Below is a small trained network, with its code and all its weights. Each question gives an input and a target symbol and asks what happens when units are switched off, that is, made to give their printed mean instead of their output.

import numpy as np


def w(rows, s, z=0):
    codes = np.array(rows[::2]) - 128.0
    scale = np.full(codes.shape[1], s)
    scale[-1] = z or s
    return codes * scale


def norm(h):
    return h / np.sqrt((h * h).mean(-1, keepdims=True) + 1e-5)


def f(y):
    return np.maximum(y, 0)


def softmax(a):
    e = np.exp(a - a.max(-1, keepdims=True))
    return e / e.sum(-1, keepdims=True)


def log_softmax(a):
    a = a - a.max(-1, keepdims=True)
    return a - np.log(np.exp(a).sum(-1, keepdims=True))


def net(x, mask):
    ids = ['αβζηλπ'.index(c) for c in x.split()]
    T = len(ids)
    res = E[ids] + P[:T]
    q, k, v = (norm(res) @ M[0].T for M in (Q, K, V))
    z = softmax(np.where(np.tri(T) > 0, q @ k.T / 3**0.5, -1e9)) @ v
    res = res + np.where(mask[0], z, O[0][:, -1]) @ O[0][:, :-1]
    y = f(norm(res) @ A[0][:, :-1].T + A[0][:, -1])
    res = res + np.where(mask[1:17], y, B[0][:, -1]) @ B[0][:, :-1]
    return log_softmax(norm(res)[-1] @ U[:, :-1].T + U[:, -1])


Q, K, V, O, A, B = {}, {}, {}, {}, {}, {}
E = w([
[49,157,104,218,137,190],'α',
[143,112,59,83,228,163],'β',
[215,35,97,90,250,87],'ζ',
[104,59,178,121,209,117],'η',
[110,80,143,91,120,220],'λ',
[138,219,175,187,99,75],'π',
],0.017)
P = w([
[124,171,101,117,246,97],'0',
[198,131,155,103,229,229],'1',
[47,126,167,60,99,111],'2',
[188,99,144,195,116,29],'3',
[234,132,178,91,169,226],'4',
[49,73,181,134,113,143],'5',
[183,80,140,179,80,44],'6',
],0.012)
Q[0] = w([
[49,166,169,63,155,164],'H0',
[1,85,53,63,118,64],'H0',
[30,158,89,56,108,129],'H0',
],0.0091)
K[0] = w([
[99,150,54,122,166,100],'H0',
[43,2,23,164,225,173],'H0',
[61,139,92,146,182,116],'H0',
],0.0095)
V[0] = w([
[243,242,89,198,27,179],'H0',
[232,26,33,194,180,80],'H0',
[242,193,172,162,114,3],'H0',
],0.0056)
O[0] = w([
[115,164,145,115,211,150,1],'H0',
[147,103,108,226,101,174,232],'H0',
[45,157,136,178,254,104,111],'H0',
],0.0093,0.0049)
A[0] = w([
[134,118,49,242,107,87,84],'N0',
[159,176,102,85,151,201,128],'N1',
[40,157,96,97,185,10,21],'N2',
[143,207,125,60,82,180,114],'N3',
[28,148,113,123,49,138,115],'N4',
[43,88,205,127,160,167,90],'N5',
[156,160,85,229,135,140,104],'N6',
[40,210,121,169,134,163,16],'N7',
[18,190,109,111,158,6,87],'N8',
[155,65,97,116,207,182,88],'N9',
[116,79,141,191,177,51,177],'N10',
[146,125,96,195,101,222,36],'N11',
[147,178,147,180,50,123,76],'N12',
[53,147,217,153,23,89,254],'N13',
[77,233,151,107,213,161,88],'N14',
[155,107,154,74,70,130,180],'N15',
],0.012,0.008)
B[0] = w([
[88,99,140,176,158,159,173],'N0',
[99,171,102,171,127,171,171],'N1',
[56,108,191,108,46,61,144],'N2',
[111,153,74,180,162,89,149],'N3',
[174,41,212,62,70,172,150],'N4',
[155,120,161,86,113,35,159],'N5',
[99,103,82,113,145,74,162],'N6',
[138,177,164,90,153,127,141],'N7',
[131,65,140,69,4,118,154],'N8',
[101,145,136,75,88,93,249],'N9',
[114,162,158,171,76,161,255],'N10',
[101,81,123,146,118,72,158],'N11',
[127,79,71,190,205,118,137],'N12',
[230,52,104,65,97,92,194],'N13',
[137,146,156,93,225,132,168],'N14',
[141,63,164,135,147,99,209],'N15',
],0.014,0.01)
U = w([
[99,127,172,95,196,168,156],'α',
[195,94,98,91,145,72,4],'β',
[103,168,88,91,91,163,231],'ζ',
[59,117,171,44,76,111,55],'η',
[99,133,115,169,154,119,167],'λ',
[85,122,184,132,82,253,232],'π',
],0.012,0.0037)

Each question gives the input, a string of symbols that net reads in full, and the target symbol t.
The units are the heads (3 rows each of Q, K, V and O) and the neurons (one row each of A and B). Each row of codes is followed by its name. A weight is (code - 128) times the scale printed after its matrix; where a second scale follows, it is the last column's (O, A, B and U).
mask holds one flag per unit, heads first, then neurons. A switched-off unit (its flag False) gives its mean, the last column of its rows in O or B, instead of its output. The means were averaged over made-up inputs and are rounded, as every weight is.
A unit's drop is (log p(t) with every unit on - log p(t) with that unit switched off) / (log p(t) with every unit on - log p(t) with every unit switched off).
The circuit of an input: a set's keep is (log p(t) with only the set's units on - log p(t) with every unit switched off) / (log p(t) with every unit on - log p(t) with every unit switched off). Starting from the 12 units with the biggest drops (on a tie, the unit counted first), units are removed one at a time, each time the one whose removal leaves the highest keep (on an exact tie, the one counted first), for as long as the keep stays at least 0.8.
units of the circuit, in order: the units of the circuit, biggest drop first
most important unit: the unit with the biggest drop
top k neurons: the k neurons with the biggest drops, biggest first
drop of u: that unit's drop, to one decimal
input ζ ζ ζ λ ζ α ζ, target λ: most important unit -> N13
input ζ ζ β, target β: top 4 neurons -> [N10, N3, N15, N9]
input α π π α α π α, target η: units of the circuit, in order -> [H0, N8]
input ζ η ζ β ζ π, target β: top 2 neurons -> [N13, N12]
input ζ ζ β λ β ζ, target π: top 2 neurons -> [N10, N13]
input ζ π β ζ, target η: units of the circuit, in order -> [H0, N2, N8, N10]
input α λ ζ η ζ ζ λ, target β: top 2 neurons -> [N13, N10]
input ζ λ π β λ, target α: units of the circuit, in order -> [H0, N14]
input π λ π λ ζ ζ β, target λ: units of the circuit, in order -> [N0, N13]
input ζ η β, target β: units of the circuit, in order -> [H0, N10, N9]
input ζ λ π ζ, target η: units of the circuit, in order -> [H0, N2, N10, N13]
input ζ ζ ζ ζ ζ η, target β: top 2 neurons -> [N13, N5]
input λ ζ λ ζ β, target ζ: top 2 neurons -> [N1, N9]
input ζ ζ ζ β, target λ: most important unit -> N6
input η λ ζ β β, target ζ: top 4 neurons -> [N1, N9, N13, N10]
input π ζ λ π η, target α: drop of N14 -> 0.2
input π ζ ζ ζ β ζ ζ, target λ: drop of N13 -> 0.1
input π λ ζ α λ, target α: drop of N5 -> 0.0
input λ ζ ζ β λ ζ, target π: drop of N13 -> 0.3
